Here is a tiny trained network, its code and every weight. The questions are about switching its units off for an input and a target symbol, where a switched-off unit gives its printed mean instead of its output.

import numpy as np


def w(rows, s, z=0):
    codes = np.array(rows[::2]) - 128.0
    scale = np.full(codes.shape[1], s)
    scale[-1] = z or s
    return codes * scale


def norm(h):
    return h / np.sqrt((h * h).mean(-1, keepdims=True) + 1e-5)


def f(y):
    return np.maximum(y, 0)


def softmax(a):
    e = np.exp(a - a.max(-1, keepdims=True))
    return e / e.sum(-1, keepdims=True)


def log_softmax(a):
    a = a - a.max(-1, keepdims=True)
    return a - np.log(np.exp(a).sum(-1, keepdims=True))


def net(x, mask):
    ids = ['εζημτφω'.index(c) for c in x.split()]
    T = len(ids)
    res = E[ids] + P[:T]
    u = 0
    for l in range(3):
        r = norm(res)
        for j in range(2):
            rows = slice(3 * j, 3 * j + 3)
            q, k, v = (r @ M[l][rows].T for M in (Q, K, V))
            z = softmax(np.where(np.tri(T) > 0, q @ k.T / 3**0.5, -1e9)) @ v
            o = O[l][rows]
            res = res + np.where(mask[u + j], z, o[:, -1]) @ o[:, :-1]
        u += 2
        y = f(norm(res) @ A[l][:, :-1].T + A[l][:, -1])
        res = res + np.where(mask[u : u + 8], y, B[l][:, -1]) @ B[l][:, :-1]
        u += 8
    return log_softmax(norm(res)[-1] @ U[:, :-1].T + U[:, -1])


Q, K, V, O, A, B = {}, {}, {}, {}, {}, {}
E = w([
[92,171,111],'ε',
[84,183,189],'ζ',
[184,114,35],'η',
[226,226,99],'μ',
[33,99,171],'τ',
[78,85,124],'φ',
[162,86,252],'ω',
],0.022)
P = w([
[172,234,232],'0',
[145,247,249],'1',
[153,229,250],'2',
[175,208,246],'3',
[242,196,207],'4',
[205,175,212],'5',
[205,142,211],'6',
[207,130,173],'7',
[216,102,176],'8',
[196,53,116],'9',
[188,32,125],'10',
[200,32,126],'11',
[215,101,163],'12',
],0.0022)
Q[0] = w([
[121,118,76],'0.h1',
[33,45,176],'0.h1',
[174,95,186],'0.h1',
[163,150,104],'0.h2',
[133,162,4],'0.h2',
[217,163,71],'0.h2',
],0.02)
K[0] = w([
[136,108,53],'0.h1',
[169,28,211],'0.h1',
[201,163,135],'0.h1',
[167,110,162],'0.h2',
[209,6,217],'0.h2',
[233,130,178],'0.h2',
],0.017)
V[0] = w([
[75,115,122],'0.h1',
[164,58,176],'0.h1',
[3,171,70],'0.h1',
[106,84,156],'0.h2',
[206,24,236],'0.h2',
[221,131,158],'0.h2',
],0.012)
O[0] = w([
[125,103,118,133],'0.h1',
[188,90,230,182],'0.h1',
[75,108,27,80],'0.h1',
[105,137,144,130],'0.h2',
[120,254,139,4],'0.h2',
[162,199,105,40],'0.h2',
],0.014,0.0039)
A[0] = w([
[170,88,216,106],'0.n1',
[157,81,53,102],'0.n2',
[143,96,100,111],'0.n3',
[32,143,161,101],'0.n4',
[96,43,147,106],'0.n5',
[3,168,130,49],'0.n6',
[98,167,232,79],'0.n7',
[40,195,153,2],'0.n8',
],0.021,0.0046)
B[0] = w([
[141,253,148,252],'0.n1',
[184,181,93,169],'0.n2',
[143,110,119,152],'0.n3',
[113,57,188,202],'0.n4',
[86,148,69,235],'0.n5',
[144,53,216,216],'0.n6',
[163,166,70,216],'0.n7',
[132,143,194,185],'0.n8',
],0.032,0.011)
Q[1] = w([
[166,91,102],'1.h1',
[133,2,86],'1.h1',
[183,192,149],'1.h1',
[103,86,94],'1.h2',
[104,117,34],'1.h2',
[124,135,95],'1.h2',
],0.032)
K[1] = w([
[116,137,83],'1.h1',
[101,4,55],'1.h1',
[115,235,151],'1.h1',
[99,63,23],'1.h2',
[120,100,32],'1.h2',
[136,126,91],'1.h2',
],0.025)
V[1] = w([
[58,225,243],'1.h1',
[147,96,112],'1.h1',
[167,50,163],'1.h1',
[12,102,186],'1.h2',
[83,119,147],'1.h2',
[174,152,95],'1.h2',
],0.011)
O[1] = w([
[87,254,63,254],'1.h1',
[146,97,136,91],'1.h1',
[195,79,89,58],'1.h1',
[24,51,167,105],'1.h2',
[87,92,144,117],'1.h2',
[174,151,95,140],'1.h2',
],0.011,0.0046)
A[1] = w([
[150,85,37,93],'1.n1',
[254,101,201,54],'1.n2',
[82,134,28,94],'1.n3',
[176,111,180,132],'1.n4',
[127,114,232,74],'1.n5',
[218,115,129,2],'1.n6',
[141,104,46,48],'1.n7',
[145,92,3,24],'1.n8',
],0.021,0.0056)
B[1] = w([
[37,149,85,216],'1.n1',
[216,110,64,221],'1.n2',
[103,176,197,207],'1.n3',
[99,176,128,202],'1.n4',
[122,110,226,254],'1.n5',
[205,78,69,161],'1.n6',
[46,168,101,190],'1.n7',
[3,192,121,226],'1.n8',
],0.038,0.0055)
Q[2] = w([
[62,130,168],'2.h1',
[82,187,251],'2.h1',
[80,28,74],'2.h1',
[24,118,40],'2.h2',
[177,26,11],'2.h2',
[4,49,87],'2.h2',
],0.029)
K[2] = w([
[66,192,140],'2.h1',
[112,251,222],'2.h1',
[43,85,89],'2.h1',
[45,131,37],'2.h2',
[189,65,7],'2.h2',
[37,25,22],'2.h2',
],0.027)
V[2] = w([
[95,23,143],'2.h1',
[176,147,129],'2.h1',
[248,49,151],'2.h1',
[99,103,131],'2.h2',
[168,66,178],'2.h2',
[210,250,91],'2.h2',
],0.019)
O[2] = w([
[250,165,61,10],'2.h1',
[106,83,130,155],'2.h1',
[205,18,47,59],'2.h1',
[92,131,122,110],'2.h2',
[125,162,47,105],'2.h2',
[250,100,198,204],'2.h2',
],0.017,0.013)
A[2] = w([
[81,85,213,157],'2.n1',
[175,251,17,139],'2.n2',
[223,230,254,1],'2.n3',
[91,65,82,210],'2.n4',
[29,193,4,106],'2.n5',
[202,103,48,95],'2.n6',
[194,58,149,78],'2.n7',
[13,123,107,106],'2.n8',
],0.019,0.0091)
B[2] = w([
[159,190,95,213],'2.n1',
[4,157,179,171],'2.n2',
[35,227,247,248],'2.n3',
[217,150,159,166],'2.n4',
[198,50,60,181],'2.n5',
[203,126,60,147],'2.n6',
[180,157,163,151],'2.n7',
[30,128,151,185],'2.n8',
],0.04,0.016)
U = w([
[45,173,74,130],'ε',
[155,128,145,250],'ζ',
[147,194,97,150],'η',
[109,62,138,254],'μ',
[154,253,206,60],'τ',
[153,60,237,150],'φ',
[56,31,230,51],'ω',
],0.018,0.0058)

Each question gives the input, a string of symbols that net reads in full, and the target symbol t.
The units are the heads (3 rows each of Q, K, V and O) and the neurons (one row each of A and B). Each row of codes is followed by its name. A weight is (code - 128) times the scale printed after its matrix; where a second scale follows, it is the last column's (O, A, B and U).
mask holds one flag per unit, layer by layer, with each layer's heads first. A switched-off unit (its flag False) gives its mean, the last column of its rows in O or B, instead of its output. The means were averaged over made-up inputs and are rounded, as every weight is.
A unit's drop is (log p(t) with every unit on - log p(t) with that unit switched off) / (log p(t) with every unit on - log p(t) with every unit switched off).
top k neurons: the k neurons with the biggest drops, biggest first
top k neurons in layer l: the k neurons of layer l with the biggest drops, biggest first
heads that matter: for each layer, one digit per head in row order, 1 if its drop is at least 0.15 and else 0, layers parted by /
input ζ τ ζ η, target η: top 3 neurons in layer 2 => 2.n3, 2.n6, 2.n2
input ζ ζ ζ η η ζ μ τ ζ ζ η ε, target ζ: top 2 neurons => 0.n1, 2.n3
input φ η ε τ ζ ε ω η ε ζ τ τ, target ε: top 4 neurons => 0.n5, 0.n6, 0.n1, 2.n3
input ε ζ η φ τ τ ω η μ τ ω ε φ, target ε: top neuron in layer 2 => 2.n3
input ε τ τ ζ μ τ ζ η η ζ ε, target ε: heads that matter => 11 / 01 / 11
input ζ τ φ μ, target ζ: top 3 neurons in layer 0 => 0.n1, 0.n5, 0.n7
input ω ω η ε, target ω: top 3 neurons => 0.n6, 0.n1, 0.n7
input μ φ ζ ζ ζ ζ τ φ τ ε, target φ: top 2 neurons => 0.n6, 0.n5
input φ ζ τ η η ε μ ζ ε ζ φ τ μ, target ε: heads that matter => 10 / 00 / 00
input μ ζ ζ φ, target μ: top 4 neurons => 0.n5, 0.n1, 2.n3, 2.n5
input ε μ ε τ ζ τ τ φ η ω ε τ, target ε: top 4 neurons => 0.n5, 0.n1, 0.n6, 2.n3
input ε ε τ ω τ ζ ω ζ φ ε φ ζ, target ε: heads that matter => 01 / 00 / 01
input ε μ ε, target ε: heads that matter => 11 / 00 / 00
input μ ω ζ φ ζ ζ ε μ, target ε: top 2 neurons in layer 2 => 2.n3, 2.n5
input ω ε ζ ε μ ζ, target ε: heads that matter => 11 / 00 / 01
input ζ ζ μ φ ζ ζ ζ, target φ: heads that matter => 11 / 00 / 00
input ω ζ ω φ ε, target ω: top 3 neurons in layer 0 => 0.n1, 0.n6, 0.n7
input η τ φ φ μ, target ζ: heads that matter => 01 / 00 / 10
input τ ζ τ φ τ, target ω: top 2 neurons => 0.n5, 0.n1
input τ ζ ζ, target φ: heads that matter => 10 / 00 / 10
input ω ε τ ζ τ η, target ε: top 2 neurons => 0.n6, 1.n5
input μ ζ η τ φ τ η, target η: top 2 neurons => 0.n1, 0.n5
input τ φ τ μ φ τ φ μ τ η φ φ, target μ: top 2 neurons in layer 2 => 2.n5, 2.n3
